Here is a tiny trained network, its code and every weight. The questions are about switching its units off for an input and a class, where a switched-off unit gives its printed mean instead of its output.

import numpy as np


def w(rows, s, z=0):
    codes = np.array(rows[::2]) - 128.0
    scale = np.full(codes.shape[1], s)
    scale[-1] = z or s
    return codes * scale


def f(y):
    return y / 2 * (1 + np.tanh(0.7978845608 * (y + 0.044715 * y**3)))


def log_softmax(a):
    a = a - a.max(-1, keepdims=True)
    return a - np.log(np.exp(a).sum(-1, keepdims=True))


def net(x, mask):
    res = np.array(x, float).reshape(1, 3) / 4 @ E
    y = f(res @ A[0][:, :-1].T + A[0][:, -1])
    res = res + np.where(mask, y, B[0][:, -1]) @ B[0][:, :-1]
    return log_softmax(res[-1] @ U[:, :-1].T + U[:, -1])


A, B = {}, {}
E = w([
[73,106,109,9,78],'x0',
[242,174,197,93,77],'x1',
[118,241,63,100,196],'x2',
],0.013)
A[0] = w([
[108,80,63,109,103,98],'neuron 0',
[69,145,89,122,151,131],'neuron 1',
[120,123,77,20,96,196],'neuron 2',
[144,180,146,74,160,146],'neuron 3',
[149,92,228,110,87,182],'neuron 4',
[70,169,84,143,171,171],'neuron 5',
[131,179,126,169,185,194],'neuron 6',
[174,189,216,159,118,175],'neuron 7',
[165,98,107,251,132,199],'neuron 8',
[175,170,133,98,143,158],'neuron 9',
[74,35,158,170,147,194],'neuron 10',
[150,128,143,187,166,253],'neuron 11',
],0.015,0.0057)
B[0] = w([
[97,95,189,181,119,185],'neuron 0',
[87,140,163,138,225,202],'neuron 1',
[18,177,253,117,137,249],'neuron 2',
[127,222,165,58,48,185],'neuron 3',
[253,48,226,87,170,218],'neuron 4',
[154,150,120,101,192,217],'neuron 5',
[182,147,32,50,167,192],'neuron 6',
[254,81,95,166,80,220],'neuron 7',
[218,234,133,214,129,244],'neuron 8',
[197,155,61,99,39,181],'neuron 9',
[32,212,167,178,16,240],'neuron 10',
[239,211,12,133,96,208],'neuron 11',
],0.0089,0.017)
U = w([
[132,221,160,162,24,239],'0',
[74,76,194,202,53,82],'1',
[206,60,141,215,130,106],'2',
[151,11,196,50,144,156],'3',
[155,125,54,145,215,120],'4',
[102,137,164,105,201,67],'5',
[164,143,65,97,43,3],'6',
],0.012,0.0056)

Each question gives the input, the list of numbers given to net, and the class t.
The units are the neurons (one row each of A and B). Each row of codes is followed by its name. A weight is (code - 128) times the scale printed after its matrix; where a second scale follows, it is the last column's (A, B and U).
mask holds one flag per neuron, in row order. A switched-off neuron (its flag False) gives its mean, the last column of its row in B, instead of its output. The means were averaged over made-up inputs and are rounded, as every weight is.
A unit's drop is (log p(t) with every unit on - log p(t) with that unit switched off) / (log p(t) with every unit on - log p(t) with every unit switched off).
The circuit of an input: a set's keep is (log p(t) with only the set's units on - log p(t) with every unit switched off) / (log p(t) with every unit on - log p(t) with every unit switched off). Starting from all 12 units, units are removed one at a time, each time the one whose removal leaves the highest keep (on an exact tie, the one counted first), for as long as the keep stays at least 0.8.
units of the circuit, in order: the units of the circuit, biggest drop first
k most important neurons: the k neurons with the biggest drops, biggest first
drop of u: that unit's drop, to one decimal
input [1,2,-4], class 3: units of the circuit, in order -> neuron 8; neuron 4
input [1,2,-5], class 3: units of the circuit, in order -> neuron 4
input [2,0,3], class 5: 3 most important neurons -> neuron 10; neuron 8; neuron 11
input [7,-4,0], class 1: 2 most important neurons -> neuron 0; neuron 6
input [1,-4,-6], class 1: 2 most important neurons -> neuron 11; neuron 3
input [2,-7,1], class 5: 2 most important neurons -> neuron 5; neuron 1
input [-3,1,0], class 2: 2 most important neurons -> neuron 10; neuron 2
input [-8,-4,1], class 4: 2 most important neurons -> neuron 6; neuron 2
input [-2,1,-5], class 2: 3 most important neurons -> neuron 4; neuron 2; neuron 3
input [0,7,-8], class 2: 2 most important neurons -> neuron 7; neuron 2
input [2,1,-5], class 3: 2 most important neurons -> neuron 4; neuron 8
input [5,1,-8], class 3: drop of neuron 8 -> 0.2
input [1,3,-3], class 3: drop of neuron 8 -> 0.2
input [-1,8,-5], class 2: most important neuron -> neuron 7
input [-1,0,8], class 4: drop of neuron 1 -> 0.1
input [-2,5,4], class 6: drop of neuron 3 -> 0.0
